Here is a tiny trained network, its code and every weight. The questions are about switching its units off for an input and a target symbol, where a switched-off unit gives its printed mean instead of its output.

import numpy as np


def w(rows, s, z=0):
    codes = np.array(rows[::2]) - 128.0
    scale = np.full(codes.shape[1], s)
    scale[-1] = z or s
    return codes * scale


def norm(h):
    return h / np.sqrt((h * h).mean(-1, keepdims=True) + 1e-5)


def f(y):
    return y / 2 * (1 + np.tanh(0.7978845608 * (y + 0.044715 * y**3)))


def softmax(a):
    e = np.exp(a - a.max(-1, keepdims=True))
    return e / e.sum(-1, keepdims=True)


def log_softmax(a):
    a = a - a.max(-1, keepdims=True)
    return a - np.log(np.exp(a).sum(-1, keepdims=True))


def net(x, mask):
    ids = ['ΔΘΛΞΠΦβστ'.index(c) for c in x.split()]
    T = len(ids)
    res = E[ids] + P[:T]
    r = norm(res)
    for j in range(2):
        rows = slice(3 * j, 3 * j + 3)
        q, k, v = (r @ M[0][rows].T for M in (Q, K, V))
        z = softmax(np.where(np.tri(T) > 0, q @ k.T / 3**0.5, -1e9)) @ v
        o = O[0][rows]
        res = res + np.where(mask[j], z, o[:, -1]) @ o[:, :-1]
    y = f(norm(res) @ A[0][:, :-1].T + A[0][:, -1])
    res = res + np.where(mask[2:6], y, B[0][:, -1]) @ B[0][:, :-1]
    return log_softmax(norm(res)[-1] @ U[:, :-1].T + U[:, -1])


Q, K, V, O, A, B = {}, {}, {}, {}, {}, {}
E = w([
[48,196,80,148,190,57],'Δ',
[250,197,104,205,185,126],'Θ',
[178,97,146,176,85,149],'Λ',
[73,115,142,206,95,64],'Ξ',
[151,147,118,226,213,182],'Π',
[125,124,120,112,123,171],'Φ',
[54,45,181,97,135,147],'β',
[110,150,130,152,159,190],'σ',
[226,129,181,82,161,125],'τ',
],0.02)
P = w([
[223,229,169,125,147,198],'0',
[83,190,125,77,94,217],'1',
[69,211,125,109,101,180],'2',
[82,201,3,109,90,218],'3',
[38,125,137,214,151,155],'4',
[80,182,183,133,90,150],'5',
],0.005)
Q[0] = w([
[105,218,95,82,122,26],'H0',
[160,163,50,228,97,3],'H0',
[245,187,88,185,151,15],'H0',
[161,14,197,99,42,217],'H1',
[119,153,36,109,136,60],'H1',
[116,132,132,127,122,46],'H1',
],0.007)
K[0] = w([
[73,71,172,170,82,140],'H0',
[169,80,83,195,117,195],'H0',
[195,141,77,169,5,178],'H0',
[177,83,143,137,82,152],'H1',
[149,121,121,58,152,109],'H1',
[112,116,144,119,153,68],'H1',
],0.011)
V[0] = w([
[110,25,211,140,147,159],'H0',
[171,57,224,109,12,178],'H0',
[193,141,149,218,71,198],'H0',
[171,85,185,253,91,173],'H1',
[198,35,132,139,2,188],'H1',
[60,163,152,74,172,91],'H1',
],0.008)
O[0] = w([
[30,58,152,144,188,154,111],'H0',
[193,26,43,74,163,133,179],'H0',
[82,85,47,54,231,59,255],'H0',
[31,85,20,151,130,22,190],'H1',
[161,96,39,178,162,2,105],'H1',
[160,158,186,56,136,209,89],'H1',
],0.0073,0.0054)
A[0] = w([
[184,171,254,176,64,161,254],'N0',
[42,68,72,149,123,16,195],'N1',
[49,226,185,23,107,144,74],'N2',
[134,96,27,146,34,160,69],'N3',
],0.0083,0.0038)
B[0] = w([
[120,247,156,16,61,223,210],'N0',
[107,164,196,30,52,132,253],'N1',
[180,144,27,62,112,173,188],'N2',
[135,84,68,118,22,132,129],'N3',
],0.011,0.006)
U = w([
[57,129,73,99,196,188,50],'Δ',
[250,85,154,82,232,115,21],'Θ',
[127,87,48,139,50,83,133],'Λ',
[48,46,207,90,161,172,1],'Ξ',
[171,218,72,229,184,104,70],'Π',
[52,124,156,144,45,133,73],'Φ',
[23,142,140,209,181,126,167],'β',
[143,210,150,85,65,241,187],'σ',
[155,73,81,59,84,129,138],'τ',
],0.011,0.0035)

Each question gives the input, a string of symbols that net reads in full, and the target symbol t.
The units are the heads (3 rows each of Q, K, V and O) and the neurons (one row each of A and B). Each row of codes is followed by its name. A weight is (code - 128) times the scale printed after its matrix; where a second scale follows, it is the last column's (O, A, B and U).
mask holds one flag per unit, heads first, then neurons. A switched-off unit (its flag False) gives its mean, the last column of its rows in O or B, instead of its output. The means were averaged over made-up inputs and are rounded, as every weight is.
A unit's drop is (log p(t) with every unit on - log p(t) with that unit switched off) / (log p(t) with every unit on - log p(t) with every unit switched off).
The circuit of an input: a set's keep is (log p(t) with only the set's units on - log p(t) with every unit switched off) / (log p(t) with every unit on - log p(t) with every unit switched off). Starting from all 6 units, units are removed one at a time, each time the one whose removal leaves the highest keep (on an exact tie, the one counted first), for as long as the keep stays at least 0.8.
units of the circuit, in order: the units of the circuit, biggest drop first
k most important neurons: the k neurons with the biggest drops, biggest first
which heads matter: for each layer, one digit per head in row order, 1 if its drop is at least 0.15 and else 0, layers parted by /
drop of u: that unit's drop, to one decimal
input Δ τ τ Φ β, target σ: which heads matter : 10
input Δ Λ τ τ Δ Ξ, target Ξ: which heads matter : 11
input Λ Φ τ Θ Θ, target Θ: units of the circuit, in order : H0
input σ τ Δ, target σ: which heads matter : 01
input τ τ τ Ξ Θ Φ, target τ: units of the circuit, in order : H0; N0
input Θ τ σ, target Δ: which heads matter : 00
input Θ τ τ Δ Ξ, target σ: which heads matter : 01
input τ τ Λ Δ τ Φ, target Φ: which heads matter : 11
input τ τ Φ, target τ: 2 most important neurons : N3; N0
input β τ σ, target Δ: 2 most important neurons : N1; N0
input σ τ τ, target Θ: 2 most important neurons : N1; N0
input Δ Θ Φ τ Π, target σ: drop of H0 : 0.9
input τ Φ Λ σ Φ, target Λ: drop of N0 : 0.1
input Δ Δ Δ, target σ: drop of H1 : 0.1
input τ Δ Θ β τ, target σ: most important neuron : N0
